Below are the code and all the weights of a small trained network. Each question names an input and a target symbol and asks about switching units off, where a switched-off unit gives its printed mean instead of its output.

import numpy as np


def w(rows, s, z=0):
    codes = np.array(rows[::2]) - 128.0
    scale = np.full(codes.shape[1], s)
    scale[-1] = z or s
    return codes * scale


def norm(h):
    return h / np.sqrt((h * h).mean(-1, keepdims=True) + 1e-5)


def f(y):
    return y / 2 * (1 + np.tanh(0.7978845608 * (y + 0.044715 * y**3)))


def softmax(a):
    e = np.exp(a - a.max(-1, keepdims=True))
    return e / e.sum(-1, keepdims=True)


def log_softmax(a):
    a = a - a.max(-1, keepdims=True)
    return a - np.log(np.exp(a).sum(-1, keepdims=True))


def net(x, mask):
    ids = ['ΘΞΣΨβγλμω'.index(c) for c in x.split()]
    T = len(ids)
    res = E[ids] + P[:T]
    q, k, v = (norm(res) @ M[0].T for M in (Q, K, V))
    z = softmax(np.where(np.tri(T) > 0, q @ k.T / 3**0.5, -1e9)) @ v
    res = res + np.where(mask[0], z, O[0][:, -1]) @ O[0][:, :-1]
    y = f(norm(res) @ A[0][:, :-1].T + A[0][:, -1])
    res = res + np.where(mask[1:9], y, B[0][:, -1]) @ B[0][:, :-1]
    return log_softmax(norm(res)[-1] @ U[:, :-1].T + U[:, -1])


Q, K, V, O, A, B = {}, {}, {}, {}, {}, {}
E = w([
[162,135,98,129,70,91],'Θ',
[136,1,209,45,76,250],'Ξ',
[86,144,144,124,93,108],'Σ',
[109,171,123,174,84,113],'Ψ',
[110,134,99,166,117,141],'β',
[108,121,70,96,121,97],'γ',
[152,98,61,151,104,116],'λ',
[115,142,100,83,63,72],'μ',
[77,135,103,138,137,110],'ω',
],0.0051)
P = w([
[182,105,224,105,184,184],'0',
[106,24,87,134,96,83],'1',
[98,29,77,131,79,113],'2',
[89,37,68,133,71,131],'3',
[93,28,79,147,62,153],'4',
[82,30,71,139,46,173],'5',
[88,35,43,145,49,192],'6',
[80,39,69,172,33,193],'7',
[74,47,58,170,18,209],'8',
[84,36,44,152,8,217],'9',
],0.0017)
Q[0] = w([
[43,39,49,183,2,128],'h0',
[126,161,97,147,107,106],'h0',
[148,221,127,126,204,114],'h0',
],0.0094)
K[0] = w([
[194,118,254,56,170,212],'h0',
[132,188,220,110,139,94],'h0',
[81,207,53,238,58,21],'h0',
],0.0059)
V[0] = w([
[32,117,86,53,255,108],'h0',
[225,92,28,167,183,164],'h0',
[34,102,160,218,190,161],'h0',
],0.0045)
O[0] = w([
[129,3,85,198,123,105,252],'h0',
[90,202,21,185,80,34,52],'h0',
[73,77,197,96,16,64,181],'h0',
],0.0056,0.0032)
A[0] = w([
[139,255,76,151,158,96,97],'n0',
[220,173,91,129,82,88,97],'n1',
[106,160,61,184,123,13,141],'n2',
[188,117,178,160,243,214,46],'n3',
[170,116,246,60,116,188,98],'n4',
[14,179,117,123,185,130,2],'n5',
[152,190,168,154,101,193,93],'n6',
[125,237,177,112,153,206,146],'n7',
],0.0064,0.0053)
B[0] = w([
[61,26,215,122,190,66,162],'n0',
[3,134,120,233,184,78,105],'n1',
[209,169,174,157,138,174,253],'n2',
[199,167,199,65,118,46,175],'n3',
[68,172,118,212,155,159,225],'n4',
[39,102,82,109,187,86,96],'n5',
[63,59,130,115,107,121,118],'n6',
[134,84,27,98,78,134,234],'n7',
],0.0068,0.0022)
U = w([
[90,190,169,193,195,46,211],'Θ',
[122,135,252,121,183,217,146],'Ξ',
[61,191,68,116,83,193,121],'Σ',
[129,2,181,124,75,70,122],'Ψ',
[135,127,105,106,112,147,4],'β',
[239,148,146,19,157,123,207],'γ',
[224,134,57,229,151,149,91],'λ',
[153,231,190,132,34,62,152],'μ',
[63,106,94,55,232,81,146],'ω',
],0.0071,0.0029)

Each question gives the input, a string of symbols that net reads in full, and the target symbol t.
The units are the heads (3 rows each of Q, K, V and O) and the neurons (one row each of A and B). Each row of codes is followed by its name. A weight is (code - 128) times the scale printed after its matrix; where a second scale follows, it is the last column's (O, A, B and U).
mask holds one flag per unit, heads first, then neurons. A switched-off unit (its flag False) gives its mean, the last column of its rows in O or B, instead of its output. The means were averaged over made-up inputs and are rounded, as every weight is.
A unit's drop is (log p(t) with every unit on - log p(t) with that unit switched off) / (log p(t) with every unit on - log p(t) with every unit switched off).
The circuit of an input: a set's keep is (log p(t) with only the set's units on - log p(t) with every unit switched off) / (log p(t) with every unit on - log p(t) with every unit switched off). Starting from all 9 units, units are removed one at a time, each time the one whose removal leaves the highest keep (on an exact tie, the one counted first), for as long as the keep stays at least 0.8.
units of the circuit, in order: the units of the circuit, biggest drop first
k most important neurons: the k neurons with the biggest drops, biggest first
drop when u is switched off: that unit's drop, to one decimal
input γ Ξ ω β ω Θ, target Θ: most important neuron	(n1)
input Ψ γ μ Ψ γ Θ, target Σ: units of the circuit, in order	(h0, n4, n7)
input λ ω μ Ψ, target Θ: units of the circuit, in order	(h0, n0)
input Ψ γ γ, target Σ: 2 most important neurons	(n4, n7)
input Θ γ ω, target ω: units of the circuit, in order	(h0, n0, n7)
input Ψ ω Σ Ξ Σ β, target Σ: 3 most important neurons	(n0, n3, n2)
input μ γ ω λ ω ω ω, target γ: units of the circuit, in order	(h0, n3)
input Ξ μ ω, target ω: 2 most important neurons	(n5, n4)
input Ψ β ω μ ω β Ξ ω γ β, target Σ: 3 most important neurons	(n3, n0, n2)
input γ Ξ γ, target γ: 2 most important neurons	(n4, n7)
input μ Θ λ Σ μ β Ψ, target γ: 2 most important neurons	(n3, n7)
input Σ Σ Ξ Σ ω Σ Σ Ψ γ, target Σ: 3 most important neurons	(n2, n3, n4)
input Σ Ξ Ψ ω μ, target Σ: 2 most important neurons	(n4, n2)
input γ μ λ Ψ, target λ: units of the circuit, in order	(h0)
input λ Σ Θ Σ μ ω ω β γ μ, target Θ: 2 most important neurons	(n0, n1)
input β γ γ Ξ ω Ψ μ, target μ: units of the circuit, in order	(h0, n7)
input Θ Σ ω Σ λ, target ω: units of the circuit, in order	(h0, n0, n7)
input Σ Ξ γ ω Ψ, target Σ: 2 most important neurons	(n4, n7)
input ω μ Σ γ Ξ μ μ γ ω, target Σ: 2 most important neurons	(n0, n3)
input Σ Ψ Σ μ ω β Σ, target Ξ: drop when h0 is switched off	0.9
input Σ Σ ω ω Σ Σ μ γ, target Ξ: drop when n1 is switched off	0.0
input Σ λ ω γ λ Ψ γ Θ, target Ξ: drop when n4 is switched off	0.3
